Here is a tiny trained network, its code and every weight. The questions are about switching its units off for an input and a class, where a switched-off unit gives its printed mean instead of its output.

import numpy as np


def w(rows, s, z=0):
    codes = np.array(rows[::2]) - 128.0
    scale = np.full(codes.shape[1], s)
    scale[-1] = z or s
    return codes * scale


def f(y):
    return np.maximum(y, 0)


def log_softmax(a):
    a = a - a.max(-1, keepdims=True)
    return a - np.log(np.exp(a).sum(-1, keepdims=True))


def net(x, mask):
    res = np.array(x, float).reshape(1, 8) / 4 @ E
    y = f(res @ A[0][:, :-1].T + A[0][:, -1])
    res = res + np.where(mask, y, B[0][:, -1]) @ B[0][:, :-1]
    return log_softmax(res[-1] @ U[:, :-1].T + U[:, -1])


A, B = {}, {}
E = w([
[127,131,128],'x0',
[125,136,137],'x1',
[124,3,212],'x2',
[250,188,121],'x3',
[128,127,126],'x4',
[125,125,126],'x5',
[2,68,131],'x6',
[124,136,133],'x7',
],0.0086)
A[0] = w([
[2,75,202,61],'n0',
[162,98,225,98],'n1',
[93,92,172,31],'n2',
[80,18,114,56],'n3',
[35,210,145,252],'n4',
[207,59,214,201],'n5',
[185,194,52,32],'n6',
[42,5,209,78],'n7',
[198,148,65,35],'n8',
[172,84,92,5],'n9',
[71,194,35,166],'n10',
[95,110,38,65],'n11',
],0.0095,0.0047)
B[0] = w([
[164,69,232,237],'n0',
[211,16,33,173],'n1',
[198,183,220,159],'n2',
[121,182,184,201],'n3',
[182,4,28,227],'n4',
[17,2,16,225],'n5',
[208,186,246,227],'n6',
[81,187,220,255],'n7',
[174,227,162,197],'n8',
[226,40,9,132],'n9',
[130,83,18,228],'n10',
[120,8,104,155],'n11',
],0.0068,0.0088)
U = w([
[160,98,103,254],'0',
[25,64,130,151],'1',
[150,177,244,8],'2',
],0.011,0.006)

Each question gives the input, the list of numbers given to net, and the class t.
The units are the neurons (one row each of A and B). Each row of codes is followed by its name. A weight is (code - 128) times the scale printed after its matrix; where a second scale follows, it is the last column's (A, B and U).
mask holds one flag per neuron, in row order. A switched-off neuron (its flag False) gives its mean, the last column of its row in B, instead of its output. The means were averaged over made-up inputs and are rounded, as every weight is.
A unit's drop is (log p(t) with every unit on - log p(t) with that unit switched off) / (log p(t) with every unit on - log p(t) with every unit switched off).
The circuit of an input: a set's keep is (log p(t) with only the set's units on - log p(t) with every unit switched off) / (log p(t) with every unit on - log p(t) with every unit switched off). Starting from all 12 units, units are removed one at a time, each time the one whose removal leaves the highest keep (on an exact tie, the one counted first), for as long as the keep stays at least 0.8.
units of the circuit, in order: the units of the circuit, biggest drop first
top k neurons: the k neurons with the biggest drops, biggest first
drop when u is switched off: that unit's drop, to one decimal
input [-3,-5,-3,6,-1,2,-7,-5], class 2: units of the circuit, in order	n6
input [0,-2,-3,6,5,8,0,0], class 2: units of the circuit, in order	n5; n6
input [-1,0,3,-4,-8,1,-8,-5], class 1: units of the circuit, in order	n5; n6
input [7,8,8,-5,0,-3,2,6], class 2: top 3 neurons	n7; n2; n0
input [3,8,4,6,8,1,3,5], class 1: top 2 neurons	n5; n6
input [0,4,1,0,-1,3,5,2], class 2: units of the circuit, in order	n5; n7
input [4,3,-1,2,-6,3,-4,-4], class 2: top 3 neurons	n4; n10; n1
input [-1,1,1,-1,-6,-4,3,3], class 2: top 3 neurons	n5; n10; n7
input [-6,3,6,0,8,3,8,-3], class 2: drop when n7 is switched off	0.3
input [6,-7,3,-8,-4,0,6,-7], class 2: drop when n7 is switched off	0.1
input [-8,-4,-3,4,-2,-8,-6,0], class 2: drop when n6 is switched off	0.3
